Here is a tiny trained network, its code and every weight. The questions are about switching its units off for an input and a class, where a switched-off unit gives its printed mean instead of its output.

import numpy as np


def w(rows, s, z=0):
    codes = np.array(rows[::2]) - 128.0
    scale = np.full(codes.shape[1], s)
    scale[-1] = z or s
    return codes * scale


def norm(h):
    return h / np.sqrt((h * h).mean(-1, keepdims=True) + 1e-5)


def f(y):
    return np.maximum(y, 0)


def log_softmax(a):
    a = a - a.max(-1, keepdims=True)
    return a - np.log(np.exp(a).sum(-1, keepdims=True))


def net(x, mask):
    res = np.array(x, float).reshape(1, 6) / 4 @ E
    u = 0
    for l in range(2):
        y = f(norm(res) @ A[l][:, :-1].T + A[l][:, -1])
        res = res + np.where(mask[u : u + 13], y, B[l][:, -1]) @ B[l][:, :-1]
        u += 13
    return log_softmax(norm(res)[-1] @ U[:, :-1].T + U[:, -1])


A, B = {}, {}
E = w([
[102,80,170,192,74,185,96,137],'x0',
[176,55,141,230,103,112,70,131],'x1',
[114,157,251,127,101,66,199,116],'x2',
[86,117,141,120,132,190,131,130],'x3',
[52,113,123,73,110,132,96,129],'x4',
[193,172,150,141,94,226,172,130],'x5',
],0.012)
A[0] = w([
[104,82,115,162,115,82,116,107,18],'0.n1',
[208,174,26,150,158,170,111,139,2],'0.n2',
[66,165,163,113,144,169,180,103,11],'0.n3',
[125,158,162,161,79,44,109,142,99],'0.n4',
[160,178,143,185,127,43,176,90,28],'0.n5',
[53,91,107,75,166,56,52,127,70],'0.n6',
[137,128,129,111,94,130,143,97,76],'0.n7',
[134,69,107,253,92,179,79,113,24],'0.n8',
[104,174,156,89,84,160,152,156,8],'0.n9',
[155,156,207,147,126,53,219,95,21],'0.n10',
[76,153,184,47,82,174,187,111,12],'0.n11',
[200,123,63,115,129,148,126,139,33],'0.n12',
[60,119,67,32,228,103,97,141,23],'0.n13',
],0.011,0.0079)
B[0] = w([
[101,172,142,99,60,129,70,117,150],'0.n1',
[232,178,73,51,174,168,66,72,214],'0.n2',
[115,205,155,141,107,183,137,103,169],'0.n3',
[168,145,185,110,156,75,87,104,200],'0.n4',
[126,110,140,133,204,76,120,170,195],'0.n5',
[54,89,53,127,77,72,159,69,231],'0.n6',
[94,123,136,146,140,136,123,149,131],'0.n7',
[164,13,165,222,81,210,105,239,253],'0.n8',
[110,195,138,169,88,140,115,139,156],'0.n9',
[169,132,135,92,208,86,203,239,236],'0.n10',
[105,217,146,143,46,204,163,152,205],'0.n11',
[146,141,106,86,199,161,104,102,175],'0.n12',
[94,83,51,184,105,137,254,89,230],'0.n13',
],0.0095,0.0063)
A[1] = w([
[248,154,65,41,158,177,84,72,31],'1.n1',
[154,125,77,77,142,183,140,94,67],'1.n2',
[66,183,159,92,128,188,130,172,42],'1.n3',
[115,117,113,90,99,63,26,141,70],'1.n4',
[167,40,166,215,158,194,118,141,69],'1.n5',
[173,70,137,208,146,164,64,165,51],'1.n6',
[47,139,66,149,122,51,90,99,64],'1.n7',
[166,12,158,218,122,213,72,175,3],'1.n8',
[88,105,146,161,102,32,31,127,39],'1.n9',
[50,240,193,76,117,248,144,129,43],'1.n10',
[174,146,218,116,160,72,154,106,16],'1.n11',
[125,55,166,201,75,74,1,134,119],'1.n12',
[100,81,156,127,179,162,172,140,92],'1.n13',
],0.009,0.0069)
B[1] = w([
[192,192,129,163,229,151,53,50,216],'1.n1',
[148,129,164,160,157,87,99,122,173],'1.n2',
[152,145,133,94,67,125,146,108,165],'1.n3',
[116,154,177,97,150,170,128,78,145],'1.n4',
[101,131,93,157,98,124,119,200,229],'1.n5',
[80,125,102,183,103,156,134,153,222],'1.n6',
[74,87,114,67,128,137,135,90,178],'1.n7',
[107,72,104,225,100,166,117,254,255],'1.n8',
[134,125,182,53,157,151,101,83,160],'1.n9',
[152,205,149,112,29,136,106,81,222],'1.n10',
[149,116,110,141,165,88,126,187,171],'1.n11',
[166,90,220,112,100,199,52,113,243],'1.n12',
[167,132,122,110,105,109,127,153,141],'1.n13',
],0.01,0.0068)
U = w([
[123,235,165,109,13,178,161,118,168],'0',
[151,51,151,230,75,207,41,221,185],'1',
[29,77,3,104,106,88,165,49,193],'2',
[95,56,224,81,105,102,22,42,1],'3',
[213,183,60,144,226,185,58,64,110],'4',
[164,137,193,132,196,28,178,212,110],'5',
],0.017,0.0038)

Each question gives the input, the list of numbers given to net, and the class t.
The units are the neurons (one row each of A and B). Each row of codes is followed by its name. A weight is (code - 128) times the scale printed after its matrix; where a second scale follows, it is the last column's (A, B and U).
mask holds one flag per neuron, layer by layer. A switched-off neuron (its flag False) gives its mean, the last column of its row in B, instead of its output. The means were averaged over made-up inputs and are rounded, as every weight is.
A unit's drop is (log p(t) with every unit on - log p(t) with that unit switched off) / (log p(t) with every unit on - log p(t) with every unit switched off).
The circuit of an input: a set's keep is (log p(t) with only the set's units on - log p(t) with every unit switched off) / (log p(t) with every unit on - log p(t) with every unit switched off). Starting from the 12 units with the biggest drops (on a tie, the unit counted first), units are removed one at a time, each time the one whose removal leaves the highest keep (on an exact tie, the one counted first), for as long as the keep stays at least 0.8.
circuit, biggest first: the units of the circuit, biggest drop first
k most important neurons: the k neurons with the biggest drops, biggest first
top k neurons in layer l: the k neurons of layer l with the biggest drops, biggest first
drop of u: that unit's drop, to one decimal
input [4,3,8,4,0,4], class 0: circuit, biggest first	0.n8, 1.n8
input [5,-3,1,-7,-2,8], class 0: circuit, biggest first	0.n8
input [5,-4,-5,-4,2,1], class 4: circuit, biggest first	0.n2, 1.n1
input [-1,5,2,-4,-8,0], class 5: circuit, biggest first	0.n10, 0.n5
input [4,-6,-1,-3,-6,4], class 4: circuit, biggest first	1.n1, 0.n2
input [4,3,-2,1,7,-8], class 3: circuit, biggest first	1.n9, 1.n4
input [7,5,6,-3,7,-4], class 3: circuit, biggest first	1.n9, 0.n4
input [4,3,3,-8,-3,-5], class 3: circuit, biggest first	0.n4, 1.n9
input [-2,7,3,3,7,-8], class 3: top 2 neurons in layer 1	1.n12, 1.n9
input [2,0,4,-2,4,-2], class 3: 2 most important neurons	0.n4, 0.n6
input [-7,7,5,4,4,-8], class 2: 3 most important neurons	0.n6, 0.n8, 0.n13
input [-7,7,-5,6,-8,-1], class 4: 3 most important neurons	0.n2, 1.n1, 0.n12
input [6,-7,4,5,7,-6], class 0: 3 most important neurons	0.n11, 1.n10, 0.n3
input [2,-2,-8,-4,-1,-3], class 4: circuit, biggest first	0.n2
input [-8,8,2,-1,6,-3], class 3: 3 most important neurons	0.n4, 1.n9, 1.n12
input [4,0,-7,-4,3,-7], class 2: 2 most important neurons	0.n6, 0.n13
input [3,5,7,-8,1,-7], class 3: top 2 neurons in layer 1	1.n12, 1.n9
input [0,-3,2,8,0,-8], class 2: drop of 0.n10	0.0
input [-4,7,5,7,-6,-1], class 5: drop of 0.n10	0.5
input [-7,-2,-3,6,7,2], class 2: circuit, biggest first	0.n13
input [6,2,4,1,-1,-7], class 3: drop of 0.n1	0.1
